In the rows, 128 means zero.
Each row of numbers stands for one thing and depends on some of the facts below. Use the named rows to name the rest.

There are 3 kinds of fact about the things: Σ, γ, χ.
boklik | γ c | χ 498
bribrek | γ a | χ 758
bridrik | Σ traklene tragifam | γ a | χ 710
bripu | Σ dizi kaves | γ a | χ 807
brizam | γ a | χ 807
bropastik | γ c | χ 413
bruvatram | γ b | χ 413
damasom | γ b | χ 758
diplu | γ c | χ 758
disar | Σ bribrek diplu flakom | γ a | χ 758
dizi | γ b | χ 498
dragus | γ e | χ 758
dretun | γ a | χ 807
drigram | γ c | χ 710
drine | γ e | χ 758
drokluk | γ d | χ 758
duklom | Σ skogrifar gristas | γ e | χ 758
fifas | γ b | χ 710
fikem | Σ bropastik | γ a | χ 758
flakom | γ c | χ 758
flanalus | Σ skesas | γ a | χ 758
fluklidar | Σ stuplu | γ a | χ 758
gorek | γ a | χ 807
grabrak | γ b | χ 758
gregem | γ b | χ 498
gridin | Σ zesi gorek | γ d | χ 758
gristas | γ d | χ 710
groki | Σ viklarak molel | γ c | χ 758
grostoni | γ d | χ 710
grudun | Σ traklene | γ a | χ 413
guve | γ e | χ 758
kaves | γ b | χ 807
klebrol | Σ refe drokluk | γ a | χ 758
klegras | Σ viklarak pleklem | γ f | χ 710
komer | Σ gregem | γ f | χ 710
kosen | γ d | χ 758
kufak | γ b | χ 758
lagin | Σ plodragum | γ e | χ 758
lizu | Σ pluklo | γ a | χ 710
lovil | γ a | χ 758
maplom | γ e | χ 710
mera | γ a | χ 413
miplepi | γ a | χ 498
molel | γ c | χ 498
muni | Σ fifas statri maplom | γ b | χ 807
nefon | Σ zesi | γ b | χ 758
netra | Σ stefos rafak | γ d | χ 710
nipek | γ e | χ 710
pegra | γ a | χ 807
pese | γ f | χ 807
pivofa | γ e | χ 413
plaklim | Σ truliter brizam grabrak | γ b | χ 758
pleklem | γ b | χ 758
plikim | Σ vistos tumil dragus | γ d | χ 710
plodragum | γ f | χ 758
pluklo | γ e | χ 758
plusus | γ f | χ 710
pluvan | Σ traklene kufak | γ f | χ 413
rafak | γ a | χ 758
refe | γ a | χ 758
remor | Σ zesi treloski skasabru | γ e | χ 758
ruklu | γ c | χ 758
skanir | Σ pegra tragifam | γ a | χ 498
skasabru | γ a | χ 758
skesas | γ e | χ 413
sketrem | γ d | χ 807
skogrifar | γ a | χ 758
skudrir | Σ kufak maplom | γ b | χ 710
skuzopla | γ a | χ 413
statri | γ f | χ 710
stefos | γ a | χ 807
steges | γ a | χ 710
stuplu | γ c | χ 710
subran | Σ plodragum | γ a | χ 413
supi | γ b | χ 710
tragifam | γ b | χ 807
traklene | γ a | χ 413
traskestis | γ a | χ 710
trazol | Σ traskestis | γ f | χ 758
treloski | γ d | χ 807
trevis | γ c | χ 807
trifan | Σ guve | γ b | χ 413
trostok | Σ skuzopla | γ a | χ 758
truliter | γ b | χ 413
tubrar | γ b | χ 807
tudris | Σ kufak skesas | γ a | χ 758
tumil | γ e | χ 758
viklarak | γ c | χ 807
vistos | γ e | χ 710
zesi | γ b | χ 413

Named rows:
skesas: [120 129 143 143 119 140 106 139 119 100  96 102 134 148 161 143 134 150
 110  84 137  95 171 142 140 152 137 105  71 156 128]
bruvatram: [109 137 140 126 124 139 113 134 116 113 127 115 136 122 113 138 110 134
 112 101 139 102 169 121 138 153 141 155  71 137 116]
flakom: [139 111 127 101 138 163 123 152 124 131 110 130 108 137  99 125 124 111
 150 111 153  91 106 136 141 139 116 101 177 171 142]
tumil: [158 104 119 106 127 164 122 148 126 125 106 124 112 135  92 126 135 100
 132 112 154 111 105 142 147 146 114 113 160 152 132]
lizu: [ 87 109 124 116 140 118 135 142 138 148 113 134 100 117 112 117 169 150
 122 125 102 120 118 127 113 144 131  89  73 120 123]
steges: [ 83 127 132  99 133 129 129 148 133 141 107 128 109 117 111 115 157 158
 123  98 120 129 119 130 106 155 119 107  88 118 103]
klegras: [116  93 120 104 137 122 129 153 141 160  84 143  91 112 104 117 159 164
 110 114 108 120 136 124 148 137 140  71  68 157 135]
dretun: [112 132 137 129 129 147 123 139 122 123 118 113 116 122 104 133 143 126
 141 117 147  95 134 122 117 140 126 129  98 139 113]
pleklem: [134 107 111 110 124 172 125 138 122 126 126 132 115 126  78 123 127  93
 136 112 143 114 107 135 146 146 114 135 161 141 132]
plusus: [115 118 136  89 135 124 121 159 136 148  76 138 108 129 112 115 151 173
 109  88 125 123 131 136 137 151 125  99  99 149 111]
viklarak: [122 122 131 113 132 151 118 146 121 137 102 126 109 112  94 131 123 138
 141 103 147  86 152 115 142 132 139  98 107 179 129]
dizi: [ 88 117 159 101 127 135 103 141 126  94 170 112 130 118 182 134  59 140
  90  83 135 107 192 114 143 184 147 146  25 114 133]
klebrol: [130  95 116 132 140 157 134 137 130 129 134 123  99 128 100 127 151  90
 151 153 134  96  95 129 129 133 119 104 137 137 151]
maplom: [109 120 127 101 126 129 122 151 133 138  79 131 117 134 120 118 159 165
 103  80 117 132 128 148 131 158 123  89  98 133 111]
drine: [157 105 121 106 127 164 122 149 126 125 105 124 113 136  93 127 135 100
 132 113 154 110 104 144 146 146 113 115 161 150 134]
kaves: [120 130 126 121 124 150 121 134 118 123 117 126 130 123  89 132 130 121
 124 105 138 109 142 129 138 144 130 147 109 141 116]
sketrem: [116 132 137 122 129 147 120 140 121 124 112 120 121 126 101 133 137 128
 135 112 146  98 137 128 129 141 128 130 106 147 118]
supi: [ 92 126 123  94 127 131 126 143 129 142 105 141 121 122  94 114 144 152
 106  83 112 138 126 139 127 159 123 128  99 118 104]
trevis: [124 133 141 114 137 143 118 148 121 131 100 124 119 132 106 132 126 140
 138 103 147  84 144 126 136 137 134 108 121 171 127]
guve: [157 101 119 107 126 164 122 148 127 126 107 124 110 132  91 126 135 100
 132 113 153 110 106 141 148 145 116 113 157 151 133]
skogrifar: [125 110 122 115 131 168 127 143 125 123 129 120 105 127  97 125 140  98
 152 126 151 100  97 132 125 143 110 118 153 138 128]

Name these rows:
No name comes twice in this set of rows, the named rows included.
[113 120 132 143 132 130 120 127 121 121 134 121 126 122 116 140 123 124
 112 126 122  98 170 120 143 142 152 138  53 139 136]	trifan
[119 123 159 134 135  97 114 131 111 135 144 113 126 148 181 143 134 111
 125 168 120  77 138  93 125 128 145 134  69 123 106]	subran
[122 121 114 138 127 173 128 136 121 110 110 124 130 162 112 129 143 104
 129 106 134 105 101 161 142 157 107 118 187 121 151]	kufak
[ 99 138 150 131 129 138 116 139 120 115 129 104 122 119 129 139 124 138
 130 110 147  89 163 115 118 148 137 136  58 135 113]	mera
[130 114 127 112 136 164 128 143 128 119 130 119 107 132  93 124 141  98
 151 124 151 105  96 140 117 144 107 131 152 145 130]	skasabru
[ 83 123 131  99 132 130 128 148 133 143 108 130 106 112 108 115 157 157
 124  99 119 128 120 127 108 151 121 103  83 120 102]	traskestis
[ 79 119 170 107 133 132 106 146 130  93 172  98 118 115 200 135  73 146
 107  94 143  96 184 107 122 181 142 126  15 111 131]	miplepi
[ 99 135 148 131 128 138 115 138 120 115 131 104 120 115 128 138 125 139
 131 112 146  91 163 112 119 147 138 132  54 137 114]	skuzopla
[162  87 120 123 141 153 128 148 134 136 103 132  97 141 103 128 145 105
 136 143 139  91 106 134 159 130 125  96 149 169 162]	trazol
[177  94 122 115 156 138 133 141 141 117 124 126 112 148  75 127 147  89
 131 135 137 115 102 169 132 136 121 139 133 181 157]	remor
[118 101 128 106 142 115 129 153 140 155  82 141  99 129 115 118 161 165
 108 114 107 116 129 132 142 141 135  81  81 151 133]	komer
[130 130 147 123 124 134 110 144 122 116 108 107 130 124 124 140 117 140
 110  99 151  98 172 125 142 151 142 129  63 147 116]	pivofa
[ 91 115 168  92 137 131 101 155 130 104 154 109 116 115 195 134  55 158
 106  79 143  83 199 107 144 175 152 102  31 147 143]	molel
[ 84 118 114 138 135 124 134 134 133 133  95 139 125 148 128 120 170 155
 100 102  85 125 124 156 132 157 127  88 104 109 145]	skudrir
[118  97 113 153 137 162 131 133 128 113 122 117 105 154 138 130 168 100
 149 137 122  94  95 149 125 136 114  81 150 142 161]	flanalus

The same things again, as new rows of numbers:
Some things and their rows:
plusus: [143 133 153  85 144 115  92  88 160 114 157 146 133 142 113 121 133 102
 103 152 155 114 125 140 167 113 164 133 147 152 120 150  87 135 108 110
 150 121 115 107 162]
fikem: [169 134 115  97 104 143 146 128 118 105 147 148 115 139  99 164 146 155
 155 118 145 103 164 163 151 156  95 179 103  82  80  82 192 129 119 168
 116 156 127 191  87]
bropastik: [ 39 143 118 111 188 128 205 187 143 110  72 161 159  96 163 160 102 147
 122 166  42  82  37 107 123 180 175 127 136 159 105  65 131 122  98 104
 152 134 129 171 170]
skesas: [ 32 160 142 133 177 131 188 198 141 116  97 158 160  80 171 143 106 155
  93 166  40 114  46  92 118 174 176 100 176 151 151 113  88 127 116 111
 153 109 135 102 167]
tudris: [166 125 117 121  99 134 127 102 124 137 159 122 100 113 113 135 146 136
 120 114 148 136 189 141 134 105  88 165 104  68 100 140 163 139 139 176
 113 147 122 163  82]
skuzopla: [ 34 124  98 170 154 160 184 192 151 118  98 148 146  70 176 150 129 155
  67 173  37 142  52  99 116 177 176 127 125 152 169 152  96 118 124 118
 153 122 127 153 162]
stefos: [ 98  72  73 154  90 150 157 191  88 124 107  85 147 128 165 143 111 144
 171 160 123 135 114 127  95 157 112 139 108 159 175  89 189  85 168 142
 153 128 126 173 151]
boklik: [148 179 139 104 193 108 156  88 150 138  60 156 139  78  84 159 164  86
  60 116 134 143  77 129 152 149 178 102 138 150  86 165  90 147  90 105
 120  99 120 111 140]
traskestis: [130 131 129  85  97 114  92  78 159 119 167 140 130  94 166 119 103  76
 103 174 147 117 104 155 136 166 146 138 162 169 114 155  86 148 102 114
 147 154 116 115 153]
trazol: [158 154 148 143 131 114 105 116 147 163 154 154 137 133 101 108  98 145
 135 104 156 126 185 139 113  85  90 154 130  98  94 127 161 147 146 144
 108 146 121 132  97]
subran: [ 48 178 121 144 178 115 216 195 146 138 119 156 162  74 182 144 132 119
  45 170  44 140  98  95 126 169 177 180 152 137 156 166 103 128 147 179
 150 135 121 100 161]
pese: [ 92  79 108 171 149 132 152 195 104 157 104 104 158 160 143 120 107 175
 155 128 138 133 143 110  93 105 100 145 127 152 167  97 188  89 172 137
 153  92 120 127 163]
skogrifar: [163 100 119 175  84 109  96  92 118 165 159 113 100 115 173 104 115  85
 163 102 151 143 138 147 104 119  93 135 169 105 138 140 140 145 125 157
  74 150 135  92  90]
duklom: [158 171 148 144 118  97  93 105 122 159 162 132 129 147 126 108 116 102
 147  84 151 135 184 113 124  87  88 125 162  82 111 153 117 145 150 162
  75 132 149  84  93]
steges: [141 132 135  83 103 120 114  80 152  94 162 128 117 106 149 131 144  79
  88 160 145 127 132 144 159 153 170 153 115 156 121 157  94 138 108 114
 145 145 115 112 148]
flakom: [170 113 105 172 106 124  67 137 149 152 127 154  92 163 138 155 123 119
 174  88 153 132 125 162 100 125  95 112 114  93 104 100 134 124 107 121
 100 139 141 167 129]
nefon: [166 151 151 104 119 117 137 109 111 138 137 121 120 167  87 109 135 145
 151  81 148 124 177 121 150  92  92 114 109  82  96 111 148 143 144 145
  90 136 136 111  85]
pegra: [102  79  74 171  94 135 157 189  83 132 117  83 151 124 174 139 102 119
 162 156 129 136 126 119  84 154 103 155 117 161 173 109 191  87 167 151
 148 124 125 153 149]
pluvan: [ 36 168 151 133 195 130 212 191 152 137  91 162 162  78 159 134 121 179
  49 163  45 118  80  93 129 159 177 161 158 153 139 132 114 137 138 123
 154 103 120 113 168]
drine: [167 148 144 131 117 127  92 115 128 135 148 123 111 154 102 129 134 163
 165  81 148 128 167 135 130  94  86 100 114  78 109 118 128 132 129 122
  97 134 142 132  88]
bribrek: [159 101  99 175  95 139  84 105 126 129 157 141  89 131 169 160 139 129
 173 102 153 135 124 163 102 171  88 136 107  91 113 125 152 128 111 140
 104 155 128 163  89]

Name these rows:
No name comes twice in this set of rows, the named rows included.
[147 158 152  88 168 119  99  89 163 122 155 150 141 138 103 121 137 109
  74 154 151 117 157 129 163 105 160 147 127 155 116 150  89 135 115 108
 152 115 114 111 160]	klegras
[125  99  72 162 130 130 169 192  97 138 129  89 152 109 166 145 115 134
 120 156 133 138 174 109  93 137  95 171 103 141 167 140 187  76 168 186
 155 124 122 168 155]	bripu
[169  86 106 139  83 159  92  98 118 132 137 109  90 121 135 137 141 146
 168 118 156 137 144 161 121 135 102 119  99 101 120 113 163 133 117 125
 113 153 132 182  87]	rafak
[ 43 164 127 109 173 130 219 189 135 120 111 151 164  73 173 147 133 132
  51 170  42 122  77  92 136 169 178 179 132 140 142 152 127 131 134 157
 148 139 118 117 167]	grudun
[132 136 155 100 113  99  89  86 158 141 168 141 126 127 166 102 106  70
 125 142 154 124  81 138 135 129 148 123 201 163 142 155  82 146 104 109
 132 139 118  86 163]	gristas
[165 100 121 138  95 140 121  94 123 137 144 113  96 124 133 128 144 121
 153 105 145 141 175 147 117 118  93 147 108  92 116 134 163 139 132 151
 102 150 126 156  84]	lovil
[161 102 136 194 109 133  76 109 153 158 142 148  98 142 146 120 122 156
 167  80 151 139 160 146  95  92  90 114 142  84 141 144 113 139 127 124
 108 121 127 123 102]	plodragum
[149 159 136  85 127 122 128  83 154  97 169 135 130  97 122 139 147  87
  60 162 145 126 164 138 170 142 162 166 108 151 110 168  94 134 116 118
 157 146 116 120 148]	bridrik
[166 110 145 150 106 142 107 113 132 148 140 139 100 154 108 120 137 162
 161  87 150 133 172 147 127  96  91 121 115  93 116 119 145 143 136 127
 107 145 125 144  88]	kosen
[161  78 129 163  85 126 122  90 106 147 152 104  92 141 165 118 144  96
 168  93 146 138 130 154 128 129 101 129 123  94 130 119 149 138 120 146
  81 147 130 113  81]	refe
[145 135 139  80 113 140 119  79 157  93 158 112 106 103 106 125 158  97
  58 161 139 140 173 127 175 116 177 159 109 141 133 160  88 124 126 118
 148 133 118 134 142]	lizu
[164 111 149 120 109 126 141  99 123 150 144 127 119 157  87 100 139 161
 142  85 153 126 173 135 146  92  89 147 116  85  97 110 162 145 144 147
  95 138 120 117  84]	gridin
[164 113 129 139 107 124  92 115 135 157 122 145 101 161  98 116 129 127
 158  86 151 135 170 148 116  85  96 114 112  93 102 106 148 137 124 130
 100 138 141 157 105]	ruklu
[ 83  74  81 152  93 126 196 183  77 134 109  78 152 142 173 113 105 108
 165 137 121 130 105 118  90 150 110 153 127 157 178  81 197 105 167 153
 146 128 126 125 141]	gorek
[151 148 140  88 133 111  94  88 157 129 140 150 127 152 108 118 129  82
 105 151 148 122 136 134 161 111 167 121 131 153 115 150  87 139 107 105
 141 127 124 121 167]	drigram

The same things again, as new rows of numbers:
Some rows with their names:
bropastik: [116 175  70 118 160 166 116 134 113 139  75 121 123 106 125  92 126 149
  85 119 139 154 129 129 168 167 137 148 132]
skuzopla: [107 167  89 119 144 162 119 139 110 144  78 130 115 104 130 101 130 152
  76 113 130 157 143 126 165 163 143 146 142]
pluvan: [175 181  10 117 165 163  77 127 110 128  71 125 120 125 144 105 137 122
  79 124 121 158 137 137 177 164 160 154 110]
subran: [117 170  54 117 120 167 114 145  96 147  71 132 112 107 127 116 135 150
  73 134 128 161 140 129 171 163 156 155 124]
grudun: [155 173  43 120 150 151  98 139 106 137  76 142 114 118 141 124 141 144
  63 123 117 161 141 129 182 147 167 145 128]
gregem: [105 176  78 120 165 169 149 126 117 133  76 139 112 110 131 112 120 173
  89 131 142 153 146 133 134 160 137 138 113]
miplepi: [107 178  74 120 131 162 129 134 110 135  74 141 102 108 128 131 123 161
  84 136 134 155 156 128 143 150 143 145 123]
maplom: [167 175 103 116 186 146 118 142 118 131  82 133 137 113 142  73 140 142
  74 113 109 144 120 124 185 151 109 153 156]
netra: [136 170  60 116 168 158 100 173  92 149  68 113 120 105 124  98 140 148
  95 142 118 157 134 140 167 163 151 164 118]
plikim: [126 170  30 115 126 161  94 214 107 150  68 111 125 110 116  85 133 158
 116 143 128 153 152 144 197 161 151 155 127]
grabrak: [114 198 160 118 169 145 115 145 109 121  72 149 137 100 118  86 136 115
 110 181 101 154 136 139  83 171  58 144  97]
skogrifar: [107 186 155 119 117 138 100 164 113 120  80 159 132 101 126 105 132 115
 111 177 102 149 154 136 106 162  80 134 117]
diplu: [110 196 146 117 149 148  84 148 109 116  76 145 136 101 119  87 133 111
 120 176 110 149 142 140  92 168  57 141 106]
rafak: [108 187 157 117 118 138 103 163 113 122  81 160 131  99 121 107 132 119
 119 179 102 148 153 138 106 160  84 135 120]
damasom: [129 194 129 114 136 143 115 166 113 122  79 152 133 106 122  96 129 117
 119 190 105 150 152 145 103 171  98 136  91]
fikem: [119 185 128 115  99 141  91 174 106 121  74 157 125 104 127 118 138 113
 115 192  96 152 158 142 112 164 103 140 108]
skasabru: [115 165 198 114 131 144 128 163 112 120  96 164 132 104 123 121 151 103
 115 168 122 134 156 143 116 170 144 128 102]
ruklu: [120 190 135 115 131 145  86 158 109 118  77 151 132 107 124  99 133 110
 119 187 111 145 153 141 112 171  84 141 104]
nefon: [128 169 163 109 155 145 142 174 109 119  86 161 126 112 115 114 154 108
 118 185 118 136 160 151 115 178 159 136  67]
gorek: [105 139 131 112 165 153 182 144 109 128  93 129 125 106 147 145 156 145
  88 142 154 143 157 148 167 169 128 130 132]
brizam: [101 163 102 118 161 156 153 118  99 132  71 114 126  98 141 134 145 152
  79 153 134 162 141 142 128 160  53 139 139]

Rows to name:
No name comes twice in this set of rows, the named rows included.
[149 167  81 117 200 142 165 133 125 125  85 126 135 114 154 113 134 155
  85 139 133 161 149 143 154 158  71 124 137]	tragifam
[132 162  84 116 159 141 134 132 114 125  85 129 126 111 153 137 142 150
  85 147 130 158 156 142 165 149  80 129 149]	pegra
[137 188  45 119 139 156 104 130 102 127  67 151 106 118 138 147 132 161
  72 142 119 155 163 132 156 141 163 141 112]	skanir
[106 177  81 120 196 170 143 117 102 143  66 128 124 103 124  86 133 154
  70 120 129 163 114 131 139 166 113 153 119]	truliter
[133 178 158 113 136 127 139 152 119 129  91 147 135 103 146  93 102 108
 128 208 118 147 158 134  96 180 114 148 115]	pleklem
[138 171  90 113 163 160 141 161 105 141  69 119 124 103 127  73 136 145
  80 141 115 146 127 128 176 163 121 166 133]	nipek
[127 193 112 114 150 144 105 155  93 121  59 151 122 104 115 105 142 112
 103 202  94 161 147 147  85 170  91 149  75]	plaklim
[159 166  35 113 171 146 149 148 105 126  68 122 122 120 154 132 146 151
  78 166 123 164 159 151 163 158 108 139 112]	muni
[110 182  55 120 160 169 117 130 108 128  78 135 109 111 131 117 121 158
  88 138 137 150 148 133 144 159 133 151 112]	boklik
[160 167  77 121 179 163  88 138 119 131  87 122 145 116 151  76 137 125
  98 117 122 152 113 134 172 173 110 158 135]	statri
[149 178 120 109 115 131 102 159  99 125  87 142 121 108 151 107 108  93
 121 218 117 146 169 137 106 182 128 165  97]	groki

